Below is a small trained network, with its code and all its weights. Each question gives an input and a class and asks what happens when units are switched off, that is, made to give their printed mean instead of their output.

import numpy as np


def w(rows, s, z=0):
    codes = np.array(rows[::2]) - 128.0
    scale = np.full(codes.shape[1], s)
    scale[-1] = z or s
    return codes * scale


def norm(h):
    return h / np.sqrt((h * h).mean(-1, keepdims=True) + 1e-5)


def f(y):
    return y / 2 * (1 + np.tanh(0.7978845608 * (y + 0.044715 * y**3)))


def log_softmax(a):
    a = a - a.max(-1, keepdims=True)
    return a - np.log(np.exp(a).sum(-1, keepdims=True))


def net(x, mask):
    res = np.array(x, float).reshape(1, 8) / 4 @ E
    u = 0
    for l in range(4):
        y = f(norm(res) @ A[l][:, :-1].T + A[l][:, -1])
        res = res + np.where(mask[u : u + 4], y, B[l][:, -1]) @ B[l][:, :-1]
        u += 4
    return log_softmax(norm(res)[-1] @ U[:, :-1].T + U[:, -1])


A, B = {}, {}
E = w([
[133,132,129,130,126,127,123,131],'x0',
[126,131,127,134,125,126,132,123],'x1',
[108,114,23,126,63,94,114,60],'x2',
[110,167,62,59,245,71,144,100],'x3',
[134,128,128,128,130,130,127,125],'x4',
[197,50,146,93,140,67,255,83],'x5',
[128,129,131,126,130,130,125,120],'x6',
[133,133,128,133,129,125,130,130],'x7',
],0.0024)
A[0] = w([
[124,61,67,89,2,137,113,74,147],'0.n0',
[67,178,137,34,202,195,122,202,6],'0.n1',
[33,185,28,106,178,74,117,96,31],'0.n2',
[188,126,122,53,225,50,170,93,8],'0.n3',
],0.0031,0.0015)
B[0] = w([
[129,155,129,232,112,86,146,153,247],'0.n0',
[103,139,124,254,154,94,101,100,202],'0.n1',
[227,186,163,62,97,138,50,145,236],'0.n2',
[26,131,142,137,137,145,212,187,232],'0.n3',
],0.003,0.0014)
A[1] = w([
[31,201,52,80,183,203,67,142,34],'1.n0',
[201,53,105,5,167,79,184,50,6],'1.n1',
[120,138,176,219,62,203,18,153,127],'1.n2',
[181,55,214,140,139,127,204,168,131],'1.n3',
],0.0035,0.0019)
B[1] = w([
[240,25,185,118,79,116,128,103,183],'1.n0',
[57,221,91,214,93,190,80,179,161],'1.n1',
[63,165,68,61,216,114,251,145,253],'1.n2',
[171,78,163,37,55,191,70,117,191],'1.n3',
],0.0033)
A[2] = w([
[173,107,80,61,63,60,5,50,67],'2.n0',
[203,51,86,191,46,68,80,40,44],'2.n1',
[162,198,166,212,241,106,25,137,106],'2.n2',
[181,50,79,211,36,74,128,45,3],'2.n3',
],0.0034)
B[2] = w([
[149,202,113,32,210,129,106,91,170],'2.n0',
[128,115,170,93,207,115,89,138,150],'2.n1',
[174,1,197,218,126,78,108,115,247],'2.n2',
[94,89,185,203,216,99,138,164,147],'2.n3',
],0.004,0.0015)
A[3] = w([
[71,142,178,110,204,161,201,179,7],'3.n0',
[58,194,2,155,57,76,152,85,29],'3.n1',
[161,36,183,224,134,33,109,68,5],'3.n2',
[60,124,140,168,76,139,205,175,35],'3.n3',
],0.0046,0.0027)
B[3] = w([
[22,215,11,71,254,228,165,232,206],'3.n0',
[70,87,150,242,5,79,182,35,250],'3.n1',
[165,66,214,215,249,95,19,224,244],'3.n2',
[166,130,148,123,220,101,43,121,200],'3.n3',
],0.0044,0.0023)
U = w([
[20,236,23,18,249,246,247,252,174],'0',
[241,10,240,245,247,15,16,203,137],'1',
[13,166,9,243,11,17,223,10,194],'2',
[227,249,12,10,195,9,11,11,77],'3',
[245,14,250,6,3,248,221,190,4],'4',
],0.0054,0.0032)

Each question gives the input, the list of numbers given to net, and the class t.
The units are the neurons (one row each of A and B). Each row of codes is followed by its name. A weight is (code - 128) times the scale printed after its matrix; where a second scale follows, it is the last column's (A, B and U).
mask holds one flag per neuron, layer by layer. A switched-off neuron (its flag False) gives its mean, the last column of its row in B, instead of its output. The means were averaged over made-up inputs and are rounded, as every weight is.
A unit's drop is (log p(t) with every unit on - log p(t) with that unit switched off) / (log p(t) with every unit on - log p(t) with every unit switched off).
The circuit of an input: a set's keep is (log p(t) with only the set's units on - log p(t) with every unit switched off) / (log p(t) with every unit on - log p(t) with every unit switched off). Starting from the 12 units with the biggest drops (on a tie, the unit counted first), units are removed one at a time, each time the one whose removal leaves the highest keep (on an exact tie, the one counted first), for as long as the keep stays at least 0.8.
units of the circuit, in order: the units of the circuit, biggest drop first
unit that matters most: the unit with the biggest drop
k most important neurons: the k neurons with the biggest drops, biggest first
drop of u: that unit's drop, to one decimal
input [-2,-7,-1,0,5,4,-3,-2], class 4: 3 most important neurons : [1.n3, 1.n2, 3.n0]
input [8,8,0,-8,-3,-4,-1,-4], class 0: unit that matters most : 1.n2
input [0,2,3,1,-6,-1,-5,7], class 3: 3 most important neurons : [2.n0, 1.n1, 1.n2]
input [4,-1,2,3,8,8,-3,4], class 2: units of the circuit, in order : [1.n1, 3.n1]
input [1,-7,1,7,3,2,-8,2], class 2: units of the circuit, in order : [3.n1, 1.n1, 2.n1]
input [8,-8,6,0,-1,6,-1,1], class 1: 3 most important neurons : [1.n2, 2.n3, 0.n0]
input [-5,1,2,6,6,8,-8,-4], class 2: units of the circuit, in order : [3.n1, 1.n1]
input [-2,-1,1,-3,-4,-5,5,-5], class 2: 2 most important neurons : [3.n1, 2.n3]
input [3,-1,1,1,-8,7,5,-3], class 2: 2 most important neurons : [1.n0, 1.n1]
input [-5,-6,1,2,1,1,7,-4], class 2: 2 most important neurons : [2.n2, 1.n2]
input [1,6,1,-2,-7,-7,-3,-5], class 2: 2 most important neurons : [3.n1, 1.n2]
input [-1,-5,0,8,-7,-6,-7,7], class 1: 2 most important neurons : [2.n2, 0.n1]
input [-8,2,1,1,0,-1,7,-5], class 3: units of the circuit, in order : [0.n2, 3.n2]
input [7,-1,0,0,-4,3,-6,-2], class 4: 4 most important neurons : [1.n3, 1.n2, 3.n0, 3.n2]
input [8,-7,5,0,-4,1,8,-3], class 1: 3 most important neurons : [0.n0, 1.n2, 2.n3]
input [0,-2,-2,5,0,0,0,-8], class 1: units of the circuit, in order : [1.n2]
input [1,-5,6,1,3,-5,5,0], class 3: 3 most important neurons : [2.n0, 1.n0, 1.n1]
input [-3,-3,-8,4,6,2,3,-8], class 0: 2 most important neurons : [0.n3, 3.n0]
input [3,6,-5,-6,-8,1,1,2], class 4: 2 most important neurons : [1.n3, 0.n1]
input [2,-2,0,-1,-8,3,-1,5], class 4: units of the circuit, in order : [1.n3]
input [-7,-8,-8,0,1,-1,6,-4], class 0: 2 most important neurons : [3.n0, 1.n3]
input [-1,4,-8,-3,1,6,-8,7], class 4: 2 most important neurons : [1.n3, 1.n2]
input [5,-4,-6,-1,-3,2,3,-3], class 4: drop of 1.n2 : 0.6
input [3,-5,-7,-3,-5,1,-7,-2], class 4: drop of 1.n3 : 2.8
input [-3,4,-2,6,4,4,2,3], class 0: drop of 3.n3 : 0.0
input [6,0,4,-7,-7,8,6,-7], class 1: drop of 2.n3 : 0.1
input [0,-3,-7,2,-3,4,1,-7], class 0: units of the circuit, in order : [3.n0]
